Here is a tiny trained network, its code and every weight. The questions are about switching its units off for an input and a target symbol, where a switched-off unit gives its printed mean instead of its output.

import numpy as np


def w(rows, s, z=0):
    codes = np.array(rows[::2]) - 128.0
    scale = np.full(codes.shape[1], s)
    scale[-1] = z or s
    return codes * scale


def f(y):
    return np.maximum(y, 0)


def softmax(a):
    e = np.exp(a - a.max(-1, keepdims=True))
    return e / e.sum(-1, keepdims=True)


def log_softmax(a):
    a = a - a.max(-1, keepdims=True)
    return a - np.log(np.exp(a).sum(-1, keepdims=True))


def net(x, mask):
    ids = ['ΛΠΣαβγζητψω'.index(c) for c in x.split()]
    T = len(ids)
    res = E[ids] + P[:T]
    u = 0
    for l in range(2):
        q, k, v = (res @ M[l].T for M in (Q, K, V))
        z = softmax(np.where(np.tri(T) > 0, q @ k.T / 4**0.5, -1e9)) @ v
        res = res + np.where(mask[u], z, O[l][:, -1]) @ O[l][:, :-1]
        u += 1
        y = f(res @ A[l][:, :-1].T + A[l][:, -1])
        res = res + np.where(mask[u : u + 8], y, B[l][:, -1]) @ B[l][:, :-1]
        u += 8
    return log_softmax(res[-1] @ U[:, :-1].T + U[:, -1])


Q, K, V, O, A, B = {}, {}, {}, {}, {}, {}
E = w([
[90,167,96,6],'Λ',
[116,109,89,147],'Π',
[125,58,119,66],'Σ',
[167,186,68,170],'α',
[159,200,59,95],'β',
[145,199,185,79],'γ',
[130,70,182,73],'ζ',
[163,39,150,238],'η',
[171,82,95,81],'τ',
[167,45,148,145],'ψ',
[119,96,124,95],'ω',
],0.018)
P = w([
[70,253,175,166],'0',
[157,135,73,102],'1',
[160,125,93,89],'2',
[167,126,106,82],'3',
[165,118,115,82],'4',
[167,111,127,80],'5',
[164,107,136,85],'6',
[161,113,149,91],'7',
[163,109,152,90],'8',
[158,101,161,81],'9',
[159,103,165,80],'10',
[155,94,172,83],'11',
[152,97,171,86],'12',
],0.008)
Q[0] = w([
[51,243,115,183],'L0H0',
[182,167,130,225],'L0H0',
[147,138,181,38],'L0H0',
[98,44,137,253],'L0H0',
],0.0065)
K[0] = w([
[255,136,52,92],'L0H0',
[211,143,36,183],'L0H0',
[81,144,140,97],'L0H0',
[123,27,120,217],'L0H0',
],0.0084)
V[0] = w([
[64,125,161,79],'L0H0',
[2,137,139,116],'L0H0',
[107,185,128,126],'L0H0',
[175,89,68,87],'L0H0',
],0.0083)
O[0] = w([
[85,208,60,116,252],'L0H0',
[4,91,95,211,117],'L0H0',
[100,197,225,172,103],'L0H0',
[158,206,38,56,204],'L0H0',
],0.0045,0.0028)
A[0] = w([
[155,135,174,101,152],'L0N0',
[102,117,10,138,253],'L0N1',
[169,157,60,192,109],'L0N2',
[199,59,203,147,100],'L0N3',
[131,195,85,174,34],'L0N4',
[80,91,125,197,102],'L0N5',
[87,184,102,180,116],'L0N6',
[133,85,134,158,113],'L0N7',
],0.011,0.0035)
B[0] = w([
[138,159,180,145,218],'L0N0',
[129,90,199,42,254],'L0N1',
[70,119,88,35,205],'L0N2',
[126,112,2,73,241],'L0N3',
[70,139,46,98,173],'L0N4',
[95,197,137,161,134],'L0N5',
[11,222,41,122,144],'L0N6',
[118,136,23,147,144],'L0N7',
],0.0073,0.0049)
Q[1] = w([
[249,184,94,220],'L1H0',
[79,92,243,20],'L1H0',
[206,254,122,195],'L1H0',
[137,120,9,151],'L1H0',
],0.0077)
K[1] = w([
[212,136,80,22],'L1H0',
[2,181,235,245],'L1H0',
[229,157,159,6],'L1H0',
[126,50,137,100],'L1H0',
],0.0082)
V[1] = w([
[54,196,30,194],'L1H0',
[44,122,181,202],'L1H0',
[254,180,156,244],'L1H0',
[184,186,106,11],'L1H0',
],0.0086)
O[1] = w([
[233,181,84,116,169],'L1H0',
[120,140,80,248,149],'L1H0',
[110,209,135,116,11],'L1H0',
[175,121,254,58,161],'L1H0',
],0.0085,0.012)
A[1] = w([
[179,220,161,42,188],'L1N0',
[100,216,36,124,221],'L1N1',
[185,79,85,182,152],'L1N2',
[94,101,99,191,244],'L1N3',
[212,56,159,165,224],'L1N4',
[70,124,179,4,191],'L1N5',
[193,77,81,185,3],'L1N6',
[124,78,2,61,82],'L1N7',
],0.0086,0.0031)
B[1] = w([
[2,142,119,96,224],'L1N0',
[185,37,161,150,155],'L1N1',
[67,180,193,176,178],'L1N2',
[76,76,165,114,156],'L1N3',
[123,81,202,166,201],'L1N4',
[245,169,54,163,240],'L1N5',
[120,242,149,123,165],'L1N6',
[57,147,105,199,249],'L1N7',
],0.0078,0.015)
U = w([
[125,123,188,146,5],'Λ',
[152,167,110,185,41],'Π',
[163,51,109,157,168],'Σ',
[49,211,168,116,40],'α',
[99,117,183,87,87],'β',
[133,150,121,160,123],'γ',
[16,74,138,111,239],'ζ',
[77,184,10,146,59],'η',
[163,130,125,97,222],'τ',
[108,146,69,109,250],'ψ',
[117,142,120,162,156],'ω',
],0.011,0.0024)

Each question gives the input, a string of symbols that net reads in full, and the target symbol t.
The units are the heads (4 rows each of Q, K, V and O) and the neurons (one row each of A and B). Each row of codes is followed by its name. A weight is (code - 128) times the scale printed after its matrix; where a second scale follows, it is the last column's (O, A, B and U).
mask holds one flag per unit, layer by layer, with each layer's heads first. A switched-off unit (its flag False) gives its mean, the last column of its rows in O or B, instead of its output. The means were averaged over made-up inputs and are rounded, as every weight is.
A unit's drop is (log p(t) with every unit on - log p(t) with that unit switched off) / (log p(t) with every unit on - log p(t) with every unit switched off).
The circuit of an input: a set's keep is (log p(t) with only the set's units on - log p(t) with every unit switched off) / (log p(t) with every unit on - log p(t) with every unit switched off). Starting from the 12 units with the biggest drops (on a tie, the unit counted first), units are removed one at a time, each time the one whose removal leaves the highest keep (on an exact tie, the one counted first), for as long as the keep stays at least 0.8.
units of the circuit, in order: the units of the circuit, biggest drop first
most important unit: the unit with the biggest drop
top k neurons: the k neurons with the biggest drops, biggest first
top k neurons in layer l: the k neurons of layer l with the biggest drops, biggest first
input ζ ζ η, target η: top 4 neurons in layer 0	(L0N3 L0N7 L0N1 L0N5)
input ζ ζ ζ Σ Λ ζ ω α ζ Σ ζ Π, target ζ: top 3 neurons	(L0N1 L1N5 L0N3)
input τ τ ψ Σ ζ ζ γ η ζ ζ, target τ: most important unit	L1N5
input τ ζ τ, target τ: units of the circuit, in order	(L1N5 L1H0)
input Λ ζ β ψ ζ ζ τ α ζ τ Λ β Σ, target Λ: top 2 neurons in layer 1	(L1N4 L1N2)
input ψ ζ ζ ζ Σ Π ζ α α ζ α Λ, target η: units of the circuit, in order	(L1N5 L0H0)
input α ζ α ζ ζ ζ ζ τ β η, target η: top 2 neurons	(L0N3 L0N7)
input ζ α ζ Π Π α ζ ζ α α, target τ: units of the circuit, in order	(L0H0 L1H0 L1N5)
input τ α ζ τ Π, target τ: units of the circuit, in order	(L1N5 L1H0 L0H0)
input α ζ Π, target α: top 2 neurons in layer 1	(L1N0 L1N5)
input ζ ζ Σ ψ η ζ ζ ψ τ, target ζ: top 3 neurons	(L1N5 L0N3 L0N1)
input τ ζ ζ, target τ: top 2 neurons	(L1N5 L1N7)
input ζ Π α ζ ζ α Σ ω, target ζ: units of the circuit, in order	(L0H0 L1H0)
input β β α ζ α ζ ω Σ ζ ζ ζ ζ τ, target β: top 2 neurons in layer 1	(L1N0 L1N4)
input ζ ζ ζ ζ ω, target ζ: top 4 neurons	(L1N5 L0N3 L1N3 L0N2)
input Λ Σ Σ γ ζ, target Λ: top 2 neurons	(L0N6 L1N4)
input Π Λ Λ ζ ω β Λ α ω ψ Σ Σ, target Π: top 2 neurons in layer 1	(L1N0 L1N6)
input Λ α β α α α α ζ τ Π, target Λ: most important unit	L0H0
input ζ ζ Σ ζ ζ Σ γ ζ Π, target ζ: units of the circuit, in order	(L0H0 L1H0 L1N5 L0N1)
input Λ Σ ζ τ ζ α Λ τ ζ β ζ α τ, target Λ: top 3 neurons	(L1N4 L0N6 L1N2)
input η ζ γ, target α: most important unit	L1N0
